Below is a small trained network, with its code and all its weights. Each question gives an input and a target symbol and asks what happens when units are switched off, that is, made to give their printed mean instead of their output.

import numpy as np


def w(rows, s, z=0):
    codes = np.array(rows[::2]) - 128.0
    scale = np.full(codes.shape[1], s)
    scale[-1] = z or s
    return codes * scale


def f(y):
    return np.maximum(y, 0)


def softmax(a):
    e = np.exp(a - a.max(-1, keepdims=True))
    return e / e.sum(-1, keepdims=True)


def log_softmax(a):
    a = a - a.max(-1, keepdims=True)
    return a - np.log(np.exp(a).sum(-1, keepdims=True))


def net(x, mask):
    ids = ['αγδεηθλμπσψ'.index(c) for c in x.split()]
    T = len(ids)
    res = E[ids] + P[:T]
    u = 0
    for l in range(3):
        q, k, v = (res @ M[l].T for M in (Q, K, V))
        z = softmax(np.where(np.tri(T) > 0, q @ k.T / 4**0.5, -1e9)) @ v
        res = res + np.where(mask[u], z, O[l][:, -1]) @ O[l][:, :-1]
        u += 1
        y = f(res @ A[l][:, :-1].T + A[l][:, -1])
        res = res + np.where(mask[u : u + 8], y, B[l][:, -1]) @ B[l][:, :-1]
        u += 8
    return log_softmax(res[-1] @ U[:, :-1].T + U[:, -1])


Q, K, V, O, A, B = {}, {}, {}, {}, {}, {}
E = w([
[128,177,140,156,139],'α',
[182,167,131,146,102],'γ',
[186,135,146,176,118],'δ',
[46,169,178,63,175],'ε',
[116,91,213,185,138],'η',
[123,213,121,132,91],'θ',
[88,76,148,83,145],'λ',
[167,107,81,155,219],'μ',
[186,141,159,2,148],'π',
[116,120,19,180,187],'σ',
[116,88,52,185,44],'ψ',
],0.018)
P = w([
[156,253,130,210,184],'0',
[146,225,121,174,166],'1',
[129,206,113,140,129],'2',
[120,169,92,112,92],'3',
[86,139,93,95,82],'4',
[70,107,83,62,83],'5',
[40,83,77,59,78],'6',
[85,45,33,22,100],'7',
],0.0054)
Q[0] = w([
[57,156,136,92,99],'0.h0',
[71,255,115,34,81],'0.h0',
[78,66,212,126,203],'0.h0',
[56,97,215,191,181],'0.h0',
],0.0075)
K[0] = w([
[126,235,152,140,19],'0.h0',
[155,119,189,51,55],'0.h0',
[110,254,238,190,233],'0.h0',
[83,236,147,198,210],'0.h0',
],0.0066)
V[0] = w([
[130,110,220,3,93],'0.h0',
[187,97,99,139,90],'0.h0',
[106,59,253,157,67],'0.h0',
[109,76,142,94,115],'0.h0',
],0.0066)
O[0] = w([
[180,156,89,122,255,14],'0.h0',
[223,185,38,191,103,155],'0.h0',
[170,29,137,65,122,3],'0.h0',
[106,116,247,88,59,60],'0.h0',
],0.0047,0.0041)
A[0] = w([
[172,151,103,136,195,158],'0.n0',
[113,154,199,115,46,104],'0.n1',
[87,118,101,207,195,169],'0.n2',
[190,162,215,126,155,255],'0.n3',
[47,102,117,235,82,157],'0.n4',
[51,2,135,174,115,252],'0.n5',
[33,83,137,227,58,201],'0.n6',
[117,203,74,81,159,126],'0.n7',
],0.0077,0.0047)
B[0] = w([
[124,110,175,204,136,167],'0.n0',
[114,142,13,159,149,167],'0.n1',
[143,100,97,186,50,175],'0.n2',
[138,254,130,119,145,197],'0.n3',
[218,158,115,91,139,240],'0.n4',
[207,134,102,93,133,198],'0.n5',
[191,177,117,92,147,253],'0.n6',
[99,154,125,121,99,217],'0.n7',
],0.0077,0.0075)
Q[1] = w([
[101,62,155,60,14],'1.h0',
[72,2,244,210,60],'1.h0',
[140,184,164,116,132],'1.h0',
[91,62,216,68,129],'1.h0',
],0.006)
K[1] = w([
[123,107,182,244,86],'1.h0',
[63,254,192,168,170],'1.h0',
[21,190,94,37,156],'1.h0',
[203,223,220,147,75],'1.h0',
],0.006)
V[1] = w([
[133,143,186,175,135],'1.h0',
[8,1,116,116,93],'1.h0',
[126,194,126,16,48],'1.h0',
[158,169,151,210,120],'1.h0',
],0.005)
O[1] = w([
[72,118,209,72,144,111],'1.h0',
[123,194,129,103,205,5],'1.h0',
[64,30,207,38,1,177],'1.h0',
[135,89,165,97,150,160],'1.h0',
],0.0073,0.017)
A[1] = w([
[174,87,154,170,115,140],'1.n0',
[160,145,254,11,131,254],'1.n1',
[159,163,126,110,128,146],'1.n2',
[98,131,36,157,110,128],'1.n3',
[216,151,93,128,91,152],'1.n4',
[55,208,111,86,46,155],'1.n5',
[95,111,158,86,125,158],'1.n6',
[210,162,202,174,78,164],'1.n7',
],0.0083,0.0037)
B[1] = w([
[90,50,134,57,171,165],'1.n0',
[183,151,71,253,101,174],'1.n1',
[91,141,104,73,174,156],'1.n2',
[119,198,138,199,133,179],'1.n3',
[131,103,88,182,165,248],'1.n4',
[64,50,140,176,164,237],'1.n5',
[213,125,148,169,144,143],'1.n6',
[89,32,140,206,185,220],'1.n7',
],0.0082,0.015)
Q[2] = w([
[134,85,119,43,127],'2.h0',
[75,76,178,175,139],'2.h0',
[111,47,110,206,78],'2.h0',
[169,211,226,56,254],'2.h0',
],0.0086)
K[2] = w([
[66,110,255,131,61],'2.h0',
[164,232,61,141,12],'2.h0',
[133,131,90,3,9],'2.h0',
[101,80,154,219,188],'2.h0',
],0.0091)
V[2] = w([
[113,127,195,85,88],'2.h0',
[199,167,83,209,32],'2.h0',
[2,78,32,111,107],'2.h0',
[198,41,126,85,189],'2.h0',
],0.0094)
O[2] = w([
[123,79,159,195,105,36],'2.h0',
[199,129,120,65,98,252],'2.h0',
[46,98,56,47,158,206],'2.h0',
[107,172,9,186,58,159],'2.h0',
],0.012,0.023)
A[2] = w([
[131,187,162,129,59,220],'2.n0',
[118,131,109,62,217,209],'2.n1',
[89,102,206,73,179,254],'2.n2',
[106,142,70,176,220,149],'2.n3',
[193,4,111,132,131,147],'2.n4',
[201,149,97,159,150,175],'2.n5',
[127,199,101,83,110,37],'2.n6',
[2,61,154,149,101,89],'2.n7',
],0.0081,0.0041)
B[2] = w([
[45,253,227,58,179,145],'2.n0',
[23,105,96,207,201,247],'2.n1',
[218,47,151,204,123,186],'2.n2',
[25,178,66,71,146,187],'2.n3',
[61,189,193,111,83,250],'2.n4',
[51,97,227,124,130,210],'2.n5',
[207,32,2,101,162,219],'2.n6',
[166,114,132,46,54,187],'2.n7',
],0.0057,0.016)
U = w([
[88,171,141,119,125,60],'α',
[107,159,138,118,134,27],'γ',
[88,88,170,78,133,148],'δ',
[101,166,144,111,120,55],'ε',
[175,99,122,168,152,160],'η',
[23,253,146,87,194,224],'θ',
[139,192,176,24,96,250],'λ',
[57,166,125,193,119,101],'μ',
[161,174,140,23,205,4],'π',
[123,169,103,98,104,97],'σ',
[104,126,139,195,27,193],'ψ',
],0.0065,0.0035)

Each question gives the input, a string of symbols that net reads in full, and the target symbol t.
The units are the heads (4 rows each of Q, K, V and O) and the neurons (one row each of A and B). Each row of codes is followed by its name. A weight is (code - 128) times the scale printed after its matrix; where a second scale follows, it is the last column's (O, A, B and U).
mask holds one flag per unit, layer by layer, with each layer's heads first. A switched-off unit (its flag False) gives its mean, the last column of its rows in O or B, instead of its output. The means were averaged over made-up inputs and are rounded, as every weight is.
A unit's drop is (log p(t) with every unit on - log p(t) with that unit switched off) / (log p(t) with every unit on - log p(t) with every unit switched off).
The circuit of an input: a set's keep is (log p(t) with only the set's units on - log p(t) with every unit switched off) / (log p(t) with every unit on - log p(t) with every unit switched off). Starting from the 12 units with the biggest drops (on a tie, the unit counted first), units are removed one at a time, each time the one whose removal leaves the highest keep (on an exact tie, the one counted first), for as long as the keep stays at least 0.8.
units of the circuit, in order: the units of the circuit, biggest drop first
unit that matters most: the unit with the biggest drop
k most important neurons: the k neurons with the biggest drops, biggest first
top k neurons in layer l: the k neurons of layer l with the biggest drops, biggest first
input θ π ψ θ θ π θ θ, target λ: units of the circuit, in order => (1.n1 1.n5 2.h0 2.n1)
input μ γ θ μ, target θ: unit that matters most => 1.h0
input ψ θ σ ψ θ λ ψ, target ψ: units of the circuit, in order => (1.n7 2.h0 1.n5 0.n5)
input θ δ θ π θ δ, target λ: units of the circuit, in order => (1.n1 1.n5 2.h0 2.n1)
input θ π η θ σ δ, target π: units of the circuit, in order => (1.n5 1.n7 2.h0 1.h0)
input θ ψ ψ σ θ θ σ, target π: units of the circuit, in order => (1.n5 2.h0 1.h0)
input σ γ η, target π: 2 most important neurons => (1.n5 1.n7)
input δ ψ π ψ π θ θ ψ, target σ: top 3 neurons in layer 1 => (1.n1 1.n5 1.n4)
input θ δ σ θ ε, target π: 2 most important neurons => (1.n5 1.n6)
input θ ψ θ π, target σ: 2 most important neurons => (0.n3 1.n5)
input ψ ψ π ε, target σ: 2 most important neurons => (1.n5 0.n0)
input θ δ ψ θ ψ, target σ: top 2 neurons in layer 1 => (1.n5 1.n4)
input γ ψ θ σ θ ε, target π: top 2 neurons in layer 1 => (1.n6 1.n1)
input π γ θ θ θ π θ, target λ: 2 most important neurons => (1.n1 1.n5)
input θ ψ π ψ α, target σ: most important neuron => (0.n3)
input ψ θ θ π σ, target π: 4 most important neurons => (1.n1 1.n5 1.n7 1.n4)
input ψ δ π θ θ π μ, target λ: top 4 neurons in layer 1 => (1.n1 1.n5 1.n4 1.n7)
input θ θ π σ η θ, target π: 3 most important neurons => (1.n5 1.n7 0.n3)
input θ γ δ ψ ψ λ ε ψ, target ψ: 3 most important neurons => (1.n7 1.n4 1.n5)
input η θ ε θ ψ η, target σ: 3 most important neurons => (1.n5 1.n1 0.n4)
input θ ψ ψ γ, target σ: 3 most important neurons => (1.n5 0.n4 1.n4)
input ψ θ ψ λ γ, target ψ: unit that matters most => 1.n7
input π θ θ δ δ η, target ψ: 2 most important neurons => (1.n5 0.n0)
input σ ε ψ ε, target σ: top 2 neurons in layer 0 => (0.n4 0.n6)
input λ μ θ, target θ: top 2 neurons in layer 0 => (0.n4 0.n6)
input ψ θ ε θ ψ π, target σ: 3 most important neurons => (0.n3 1.n1 1.n5)
input θ ψ η δ θ π, target λ: unit that matters most => 1.n4
input δ ψ λ, target ψ: top 2 neurons in layer 1 => (1.n7 1.n3)
input δ μ θ ψ θ θ θ π, target λ: 2 most important neurons => (1.n4 1.n7)
